Here are made-up objects, facts about them, and rows of numbers that follow some of those facts. Name the object behind each unnamed row.

Some facts about the objects:
beden zabus legrir, giklel
brenesus zabus mikis
degrur zabus zaflotras
deplir zabus giklel
dinogru zabus vipe, vuplim
diplur zabus venel
dradi zabus stoflo, ladrun, stiker
draval zabus giklel
drulu zabus zavan
faklam zabus movegrun
femis zabus fleklatram
flaba zabus rona
flavun zabus mizen
fleklatram zabus trestis
flivos zabus braploklon
flukedis zabus ladrun, rona
fubo zabus fleklatram
giklel zabus trestis
gopler zabus vegam, vuplim
gotos zabus legrir
grefeban zabus kigrik, drulu, desta, dafla
groskon zabus grefim
kene zabus skostel
keplen zabus drustas
klastu zabus venel
kletul zabus zavan
kloki zabus venel, plupem
klosiflo zabus drustas
lekil zabus trodrupos
lemal zabus venel, zaflotras
ludul zabus nituk, musti, mikluvam
mami zabus pamure, musti, fleklatram
mapo zabus dafla
mavaton zabus flivos
mistal zabus venel
mizen zabus trumar, venel, mikluvam
mobrok zabus legrir
musti zabus venel
nege zabus venel
nituk zabus ladrun
nuskar zabus soklus, saskal
pamure zabus lemal
pladu zabus stomor
plupem zabus kigrik
pustostos zabus kletul
reklu zabus trumar, giklel, lemal, flaba
ribos zabus nege
saskal zabus zaflotras
skamom zabus kodroda
skastu zabus vipe
skeplu zabus venel, lemal
skigi zabus bregar
skiska zabus venel
skoplo zabus kigrik
skoskem zabus vuplim
soklus zabus kigrik
sokon zabus trumar
stiker zabus trestis
stoflo zabus venel
stomor zabus venel, musti
stugruskos zabus skigi
stulan zabus venel
stunim zabus skostel
taklik zabus zaflotras
testar zabus skigi
tibrorar zabus venel
tipum zabus vipe, vegam, kene
toskon zabus stoflo
trodrupos zabus kletul, mobrok
trumar zabus venel, zaflotras, musti
vaske zabus beden, fezol
vezon zabus mami
vuplim zabus floman
zaflotras zabus musti
zastosur zabus toskon
bifun e <- beden, dotrem, drulu, flobrim, gikles, gotos, groskon, gugruk, kleplek, musti, pegro, skostel, trogum
bifun f <- begru, deplir, dinogru, fezol, flukedis, fubo, keplen, lagrem, mibro, mobrok, pladu, rulonil, stunim, taklik, tekes, trebil
bifun b <- braploklon, brolan, draval, fleklatram, floman, grefeban, grefim, grugrum, kigrik, klopek, klosiflo, mami, marok, mikis, mukare, nare, natril, pelil, skamom, skedril, stoflo, truda, trumar, vezon, vipe, zabrar
bifun c <- bregar, dafla, drarar, drustas, fluri, gotredim, gufler, ludul, mistal, mizen, motu, pamure, ploros, pustostos, ribos, rona, saskal, sinal, skastu, skeplu, skiska, skoskem, stetok, stetur, stuva, vuklalum, zaflotras
bifun a <- brenesus, degrur, dradi, droflo, flavun, flivos, flokos, fubu, gopler, gruvar, kene, kloki, legepla, lekil, mapo, mavaton, mikluvam, miskem, nege, nituk, nuskar, nuzak, pevi, skigi, soklus, sokon, stider, stiker, stomor, testar, toskon, trebun, treple, trodrupos, vaske, vuplim, zavan
bifun g <- desta, diplur, doflir, klasker, pigo, pupla, skoplo, stugruskos, trapu, vuklaflon
bifun d <- dripo, faklam, femis, flaba, gastok, giklel, gralas, grubobos, klastu, kletul, kodroda, ladrun, legrir, lemal, movegrun, plupem, reklu, stulan, tibrorar, tipum, trestis, vegam, venel, vubru, vutus, zastosur
{beden, begru, braploklon, bregar, drulu, flavun, fleklatram, giklel, grefeban, keplen, kloki, klopek, lekil, ludul, miskem, motu, natril, pupla, sinal, skamom, skastu, stetok, stetur, stiker, taklik, vubru} lurer 804
{brenesus, deplir, desta, draval, dripo, fezol, flobrim, fubu, gastok, grefim, grugrum, gruvar, gufler, klosiflo, lagrem, mapo, mikluvam, mizen, mobrok, nare, saskal, skedril, skeplu, skigi, stider, stulan, stunim, tibrorar, toskon, treple, truda, vaske, vezon, vuklaflon, vuklalum, vuplim, vutus, zavan} lurer 216
{brolan, degrur, dinogru, dradi, faklam, femis, flokos, flukedis, fubo, gopler, gotredim, gugruk, kigrik, klastu, kodroda, legrir, marok, nege, pelil, pevi, ploros, plupem, soklus, trebil, trebun, vegam, venel, zaflotras} lurer 245
{dafla, dotrem, flaba, flivos, fluri, gikles, gralas, groskon, grubobos, kletul, legepla, lemal, mami, mavaton, mikis, musti, nuzak, pamure, pegro, pigo, ribos, rulonil, skoplo, skoskem, sokon, stugruskos, tekes, trapu, trestis, zabrar} lurer 285
{diplur, doflir, drarar, droflo, drustas, floman, gotos, kene, klasker, kleplek, ladrun, mibro, mistal, movegrun, mukare, nituk, nuskar, pladu, pustostos, reklu, rona, skiska, skostel, stoflo, stomor, stuva, testar, tipum, trodrupos, trogum, trumar, vipe, zastosur} lurer 64
neplafluk 609 <- beden, dripo, flobrim, flukedis, fluri, fubu, giklel, gopler, gotredim, legepla, lemal, ludul, mami, mibro, mikluvam, mizen, mobrok, mukare, nege, pamure, pustostos, rulonil, skeplu, soklus, trapu, trumar, vegam, vezon
neplafluk 457 <- begru, deplir, diplur, doflir, dradi, droflo, flaba, flavun, fleklatram, flokos, gotos, grefeban, grefim, kigrik, kloki, lekil, mapo, marok, mistal, movegrun, musti, nare, nuzak, pigo, plupem, saskal, skoplo, skoskem, stetok, stoflo, stomor, stugruskos, stuva, tipum, toskon
neplafluk 792 <- braploklon, faklam, gikles, keplen, klastu, kletul, mavaton, mikis, pelil, skostel, taklik, testar, tibrorar, treple, truda, venel, vuklaflon, vuklalum, vutus
neplafluk 355 <- bregar, brenesus, drarar, fezol, flivos, fubo, gastok, gufler, gugruk, kene, klasker, klopek, nituk, nuskar, pegro, pevi, pladu, ploros, pupla, sinal, skiska, stider, stulan, trogum, vaske, vuplim, zavan
neplafluk 269 <- brolan, dafla, degrur, dinogru, drustas, femis, groskon, grubobos, gruvar, kleplek, kodroda, legrir, reklu, skedril, skigi, sokon, stetur, stunim, tekes, trebil, trestis, trodrupos, vipe
neplafluk 69 <- desta, dotrem, draval, drulu, floman, gralas, grugrum, klosiflo, ladrun, lagrem, miskem, motu, natril, ribos, rona, skamom, skastu, stiker, trebun, vubru, zabrar, zaflotras, zastosur

Named rows:
trebil: [  4 -19  -1  20   3  -7  -3 -18  21 -31   0  17 -29 -14  -1 -15  24 -12
  20 -19  -9   8 -15   7  -9 -12   5 -59  -4   1  22  33  -3]
trodrupos: [-28 -13   5  10   3  -9 -12   8  47 -32 -21  15  -8 -11  22  -6   9  16
  31 -18 -32   9 -11   1 -10  -7  19 -27 -21  11   1   8   0]
mavaton: [ -5   3  -9  54 -13  -3 -33  -8   5 -25   4  10  -5 -21  15 -24  35  20
  23 -41  10  28 -29  -5 -26 -21   8 -48 -36  -6  43  27 -25]
trebun: [ 17 -21  -3  32   3   0 -12  -5  23 -24 -14  11 -13 -17  16 -20  20   3
  17 -14 -20  19 -21  -9 -33  -3  12 -39 -25  10  21   7  -8]
skiska: [ -9 -28   7  38  11  23 -22  -1   2   0   0  -6  15  33  19 -12   9   8
  16  -9  32  -3 -57   1  17   3  -2   3 -13 -20  19  16 -29]
marok: [  3 -43  -3  23 -11 -19  -7  -8  13 -22   5  21 -20  -8  12 -15  24 -12
  10  -7 -21  20  -1  16 -16   0  -3 -59  -6  18  16  26  -6]
skoplo: [-19 -36  -7  31 -24 -25 -20 -22  40 -19 -11  28  -2  -6  40  -5  25  -1
  12  11 -10  24 -37  11 -10  -4  16 -21 -35  10  28  38   1]
begru: [  5   1 -24  -6 -24 -14  19  -8  29  -2   8  13 -26 -33  -4  -6   1 -38
  -4  -4 -14  28  12  11  -2   0 -12 -22  15   8  10   6 -10]
femis: [ -8 -20  32  43  22 -27   8 -19  10 -19   6  15 -21   8   7   3  20 -14
   8  -9   5  -1 -23  16   5   2  -7 -45  -8 -14  19  37   4]
klosiflo: [ -9  27 -21 -24  18 -13  37   5  41  -7  17   7 -14 -35 -20  -4 -25 -42
 -15 -17 -12  36  19  -5  21 -11 -21   6  28  -4   3 -40 -21]
mibro: [  1 -29  -3   3   8  28 -17  -9  10 -23   8   2 -11  -4   8 -26   7   7
   7 -26  -6  18 -14   6  -9 -19   7 -49  15  -4   4  19 -18]
zaflotras: [ 23 -18   0  25   9   0   5 -15  -6   2 -19   2 -12  16  13   1  14   2
  19  28  17 -26 -48  13  -8  10  12 -29 -25  -3  34  16  10]
lemal: [  9 -29  28  40  10 -14  -7 -26 -20  -8  18   0  -2  22  21   7  16   8
  -3  15  27  -9 -58  26  -4  -3 -12 -40 -10 -24  32  39   1]
grefeban: [-38  -6  13   4  -8 -44  -1  -6  61 -13  18  25  -3 -25  26  15  -5 -18
  -8  -5 -24  39  -4  11  17 -10 -19  -4   3   6   1  12 -10]
skigi: [  2  46 -40 -31  -3  -3  40  21  32   2  -7   1 -12 -42 -22  -1 -20 -37
  13 -21  -9  23  33 -10   1  -4 -17  14   7  12  10 -51 -13]
kleplek: [  0 -22  26  14  15  -4  11   3  12 -33  -5   7 -16 -11   7 -11  19  -3
  29 -37 -32  12   2   5 -23  -7 -13 -53  -5   6   6  14  -2]
stuva: [ -2 -39 -16   9 -10   3  -9   3  24 -13 -16  14 -19  -5   8 -20  21 -16
  25 -11 -12  21   0   5 -10   0   9 -41  -7  30   8  11 -14]
rulonil: [ 10 -20  -7  31  -8  -1 -22 -25   7 -16  12   4 -15 -10  16 -26  16   6
   0 -11  -2  22 -27   8 -27 -26   2 -56  -5 -10  30  35  -9]
mistal: [-12 -44  20  46   3   5  -8  -1  15   4 -18  20  -4  22  14   5  21 -28
  20  11  12  -6 -43  11  22  26  -4  -7 -17  13  21  24 -13]

Name these rows:
No name comes twice in this set of rows, the named rows included.
[-13  36 -50 -59  -3 -10  45   4  53   1  -2  -9  -6 -35   3  11 -40 -13
  -2  10 -12  20  10   3  11 -13   2  27  11  -1   5 -48   3]  desta
[-22  35 -27 -54   1  -6  24   5  50   7  18 -13  -4 -28   6  12 -46  -5
  -9  -3  -4  21   2  13  21 -36 -16  17  37 -16  -6 -35 -14]  mobrok
[ -4 -34  37  32  30  -2   8 -11  12 -26   4  12 -14  17   9  -6  16 -23
  10  -4   4   1 -29  17  15   7  -5 -40   1  -8   6  22 -13]  zastosur
[ 15 -28  -3  62   2  21 -37  -6   1 -27   0  10 -10 -14  -2 -43  33 -14
   9 -48  -1  43 -21 -24 -20   5  -6 -31 -16   4  32   9 -43]  gopler
[-35  50  10   0  24  -9  40   7   9  11  27  -7  -7  -2 -11  21 -24 -34
  -7 -22  49   2   1  13  51 -10 -45  30  26 -36  17 -21 -25]  tibrorar
[  2 -19   2 -11   1 -34  13 -14  13 -24   3   6 -25  -5  12   3   6  19
  18  13  -9 -11  -2  35 -32 -20  11 -75   1  -1  15  27  25]  legrir
[ 22 -10   3  23   4  23   7   7 -35 -27   1  -8 -23  -8  -4 -26  20   4
  36 -65   2   3  14   3 -43 -29 -19 -66   3   0  22   8 -26]  skostel
[ -9 -19   5  28  -1   2 -23  -9  21 -11  -3  -1  10   0  33 -12   7  27
  15  -6 -11   2 -48   3 -19 -12   7 -20 -25  -7  27  11  -3]  soklus
[-20 -36  35  15   0 -19   0   6  36 -17  -8  14  -4   3  34   2   4  -4
  26 -20 -50  16  -2  12 -19  -2 -20 -36  -6  17  -1  18   2]  gotos
[-23   9 -16  -6 -20 -28   8   2  55  -7  -5  15   7 -31  28   9  -5 -10
  10  -4 -32  33  -3   1 -10  -4  -3   5 -17  20   5 -14  -2]  lekil
[-28 -24  -3   2   2   6 -31   6  48 -24  -1   5   1  -4  25 -14   5  29
  15 -21 -25  20 -25   4  -9 -26  15 -24  -6  -1   5   7 -13]  pustostos
[  3 -41  18  17   7  -4  17  -9   1  -2  -9  10 -13  24  11   3  15 -22
  21  15  11 -15 -21  28  11  13  -4 -33   1   7  19  22   2]  stoflo
[-31 -27  51  46  33 -12   7 -13  25 -25   2  22 -11  23  10   7  21 -24
  16 -11  15  -5 -25  13  31  10 -15 -22  -1 -12   3  33  -9]  reklu

The same objects again, as new rows of numbers:
Known rows:
vezon: [  4  -1   4 -17  -5  67   0  24  -5 -33  31   1   7  32  -1  -1  -9  17
  50  -3   4  -7   3 -22   3  -1]
dripo: [  6  -3  15  -3  -5  68  -4 -11  -8 -34  14  -2 -34  59  -2  -2 -13  26
 -10  -2 -13  -1   1 -19  -4  -4]
giklel: [ 42  -6   7 -20  -5 -28  -2  57   5  69  -9   4  71 -20  -4  -2 -16 -19
 -14  25 -26  -4   3  52  -1   1]
vutus: [ -9  -6  21  -4  -5  54  -2 -15 -13 -41  29  -2 -31  45  -2  -1 -13  28
 -12  -2 -16  -5  -9 -19  -5  -5]
vuplim: [ -8   6  30  39  -4  83  -3  -6 -10 -37  11  -4 -33  29  -4   0 -11  28
 -10  -4 -19   6  -5 -16   4  -3]
grubobos: [ -6  -6 -11  11   7 -26   0  -6  19   7 -13  -1  -9 -16   0   2  -2  -8
 -16   0  -6  -8 -12   2  -1  -4]
sokon: [ -8  -4   1 -10  -5 -28   9  -6  29  37 -10   4 -18 -19   1  -1  57 -18
  -4   2  17 -11  -9 -13   2   1]
skoplo: [ -8  10 -20   1   6 -24  -3  -6  -2   8 -16   0 -21 -17   8   0  28 -13
 -12  -2  25  -6  -5  -9  -3   1]
vuklaflon: [ -9  -1  28   1  -4  57  -4  -8 -11 -39  29   0 -21  46  -3  -2 -10  30
 -13  -3 -17  -8  -9 -18  -2   0]
femis: [ 16  -8  -8 -13  -1 -26   7  -7  -3  31  17  10  53 -13   0  -1 -17   9
  -9  -1 -18  -8 -11 -19  -4   1]
skigi: [ -8   3  39  17  -4  62  -2 -10  -5 -35  26  -3 -32  30  -4  -1 -16  31
 -11  -3 -17  -4 -11 -17   2   0]
kodroda: [ -4  -3  32  15  -5 -22  -3 -14  -7 -15   1   0  -5 -10  -2   1 -13 -10
 -15  -3 -12   4  -9 -11  -3  -6]
trogum: [  2  -1  -5  32   6  -4  -3 -13  -6   6 -12  -1  -4 -10  -5   1 -12   0
 -12  -4 -15  -3  -7 -14   7  -1]
skamom: [ -7   5 -21   2   8 -27   2  32  -7  43 -11   0  34 -17   9   1  -7  -7
  27   1 -13  22  19  54  -5   2]
stetur: [ -9   1 -19  16   5 -31   8  -1  -3  17 -11   0  46 -18   2   2 -12 -19
 -14  -1 -27   2  20  65  -3  -2]
deplir: [ 21  -4 -17 -24  -1  42  -3  -6 -12 -34  37  -1  43  31  -3  -2 -18  42
  20  -3  14  -4 -10 -19  16  -2]
flobrim: [ 15  -4  10  11  -4  65  -6  -6 -13 -38  16  -2 -27  51  -2  -2 -13  24
  -3  -4 -12   1  -5 -22   3  -5]
pustostos: [  9   5 -18  -9   7 -14  -1   7  -5 -29 -10  -2   1  10  -1   2 -14   3
  -1  -3 -13  -8   9 -13  -5  -4]
klopek: [ -9   6 -16  19   1 -24   1  28  -5  57 -14   1  35 -20  -2   3 -13 -18
   5  -1 -30  14  17  52  -3   1]

Name these rows:
No name comes twice in this set of rows, the named rows included.
[ -8  -5  26 -11  -7 -24  11 -14   4  26  18   2  -8 -15   0  -1  44 -16
   4  -1   6  -8  -5 -16  -3   1]  degrur
[ -7   6 -15  24  15 -27   6  22  -7  25 -14   1  23 -18  15   2   4  -8
  18   0 -24  18  32  52  -6  -5]  skastu
[-10   3 -21  19  26 -21  -1  -4 -12   1 -12   3 -12   1  16  -1  22  24
   3   0  -3  -6   2 -12  -5   0]  tipum
[  3  -5  13 -15  -5 -22  -3  -9  42  -2 -13  -3 -11 -18   1  -1  28 -22
 -13  12  58  -5  -3 -10  13   3]  musti
[ -4  -6 101 -11  -9 -11  -2 -12  58 -29  15  -5 -30 -17  -5  -1   2 -24
 -20   7  31   7   2 -10   8   3]  venel
[ -9   4  11 -13  -4  54  -3  -9  -7 -43  28  -3 -12  56  -4   0 -14  25
  -6  -5 -15  -4   0 -16  -4  -7]  vuklalum
[ 32  -4   4 -19  -4  55  -4  -2  -7 -37  26  -1  17  54  -7  -2 -17  37
  24  -3  -9  -6 -10 -21  14  -3]  mobrok
[ 10  -6  -7 -18   2  60  -3   1  -8  -7  32   5  22  10  -5  -2 -13  48
   5  -1 -27  -9 -12 -22   5  -2]  vaske
[  6  -2   4 -12  -5 -19   1  11  46  18 -10   1 -21 -15  -2   0  45 -21
 -11  10  27  -7   5 -13   3  -2]  lemal
[ -7  -4 -23 -16   1 -22  12   2  -5  21   8  19  35 -18  -4  -2  20   1
  34  -1  -5 -11  -7 -17   0  15]  reklu
[ 10  -3 -13  36   3 -28  -4   4  -6  32 -13  -1  20 -15  -4   0 -11 -19
 -11   5 -11  28  16  67  -3  -2]  drulu

